Here is a tiny trained network, its code and every weight. The questions are about switching its units off for an input and a class, where a switched-off unit gives its printed mean instead of its output.

import numpy as np


def w(rows, s, z=0):
    codes = np.array(rows[::2]) - 128.0
    scale = np.full(codes.shape[1], s)
    scale[-1] = z or s
    return codes * scale


def norm(h):
    return h / np.sqrt((h * h).mean(-1, keepdims=True) + 1e-5)


def f(y):
    return y / 2 * (1 + np.tanh(0.7978845608 * (y + 0.044715 * y**3)))


def log_softmax(a):
    a = a - a.max(-1, keepdims=True)
    return a - np.log(np.exp(a).sum(-1, keepdims=True))


def net(x, mask):
    res = np.array(x, float).reshape(1, 3) / 4 @ E
    u = 0
    for l in range(3):
        y = f(norm(res) @ A[l][:, :-1].T + A[l][:, -1])
        res = res + np.where(mask[u : u + 3], y, B[l][:, -1]) @ B[l][:, :-1]
        u += 3
    return log_softmax(norm(res)[-1] @ U[:, :-1].T + U[:, -1])


A, B = {}, {}
E = w([
[8,152,223,132],'x0',
[196,2,188,56],'x1',
[79,40,49,94],'x2',
],0.0059)
A[0] = w([
[174,142,148,79,55],'L0N0',
[118,254,132,95,3],'L0N1',
[194,191,80,213,86],'L0N2',
],0.0096,0.0055)
B[0] = w([
[254,224,103,60,115],'L0N0',
[112,83,241,232,172],'L0N1',
[210,74,138,212,254],'L0N2',
],0.0082,0.0029)
A[1] = w([
[118,143,73,66,3],'L1N0',
[100,166,253,20,4],'L1N1',
[56,179,122,197,102],'L1N2',
],0.008,0.0058)
B[1] = w([
[226,151,187,141,55],'L1N0',
[212,92,120,255,184],'L1N1',
[152,222,124,54,249],'L1N2',
],0.015,0.0015)
A[2] = w([
[124,167,51,223,2],'L2N0',
[247,155,157,69,3],'L2N1',
[140,175,12,125,21],'L2N2',
],0.013,0.0055)
B[2] = w([
[131,2,244,128,251],'L2N0',
[42,240,54,77,231],'L2N1',
[2,22,141,142,251],'L2N2',
],0.009,0.0021)
U = w([
[206,105,199,195,141],'0',
[43,207,41,49,180],'1',
[7,11,149,154,132],'2',
[124,60,62,15,55],'3',
[61,249,203,174,1],'4',
],0.014,0.0063)

Each question gives the input, the list of numbers given to net, and the class t.
The units are the neurons (one row each of A and B). Each row of codes is followed by its name. A weight is (code - 128) times the scale printed after its matrix; where a second scale follows, it is the last column's (A, B and U).
mask holds one flag per neuron, layer by layer. A switched-off neuron (its flag False) gives its mean, the last column of its row in B, instead of its output. The means were averaged over made-up inputs and are rounded, as every weight is.
A unit's drop is (log p(t) with every unit on - log p(t) with that unit switched off) / (log p(t) with every unit on - log p(t) with every unit switched off).
The circuit of an input: a set's keep is (log p(t) with only the set's units on - log p(t) with every unit switched off) / (log p(t) with every unit on - log p(t) with every unit switched off). Starting from all 9 units, units are removed one at a time, each time the one whose removal leaves the highest keep (on an exact tie, the one counted first), for as long as the keep stays at least 0.8.
units of the circuit, in order: the units of the circuit, biggest drop first
top k neurons: the k neurons with the biggest drops, biggest first
drop of u: that unit's drop, to one decimal
input [5,5,0], class 0: units of the circuit, in order => [L1N1, L2N2]
input [-4,6,-4], class 1: units of the circuit, in order => [L2N1]
input [0,2,2], class 3: units of the circuit, in order => [L2N2, L2N0]
input [3,0,8], class 1: units of the circuit, in order => [L2N0, L2N2]
input [-6,1,-1], class 1: top 4 neurons => [L2N1, L0N0, L1N1, L0N1]
input [-2,0,0], class 0: top 4 neurons => [L1N2, L0N2, L2N2, L2N1]
input [8,1,-2], class 0: top 4 neurons => [L1N1, L2N1, L0N1, L2N2]
input [-4,8,-2], class 1: units of the circuit, in order => [L2N1, L0N0]
input [6,7,-1], class 0: units of the circuit, in order => [L1N1, L2N2]
input [0,8,-5], class 1: top 3 neurons => [L2N1, L0N0, L0N1]
input [6,1,-3], class 0: top 2 neurons => [L1N1, L2N1]
input [4,0,-1], class 4: top 2 neurons => [L0N0, L1N2]
input [-8,0,8], class 2: top 2 neurons => [L2N2, L2N1]
input [6,-7,7], class 1: units of the circuit, in order => [L1N2]
input [6,6,0], class 0: top 2 neurons => [L1N1, L2N2]
input [5,8,-1], class 0: top 2 neurons => [L1N1, L2N2]
input [-3,7,-1], class 1: top 2 neurons => [L2N1, L0N0]
input [-5,6,-5], class 1: drop of L2N1 => 0.4
input [-6,-6,2], class 2: drop of L2N2 => 0.2
input [-8,-4,8], class 2: units of the circuit, in order => [L2N2]
input [-3,-7,2], class 2: drop of L2N2 => 0.2
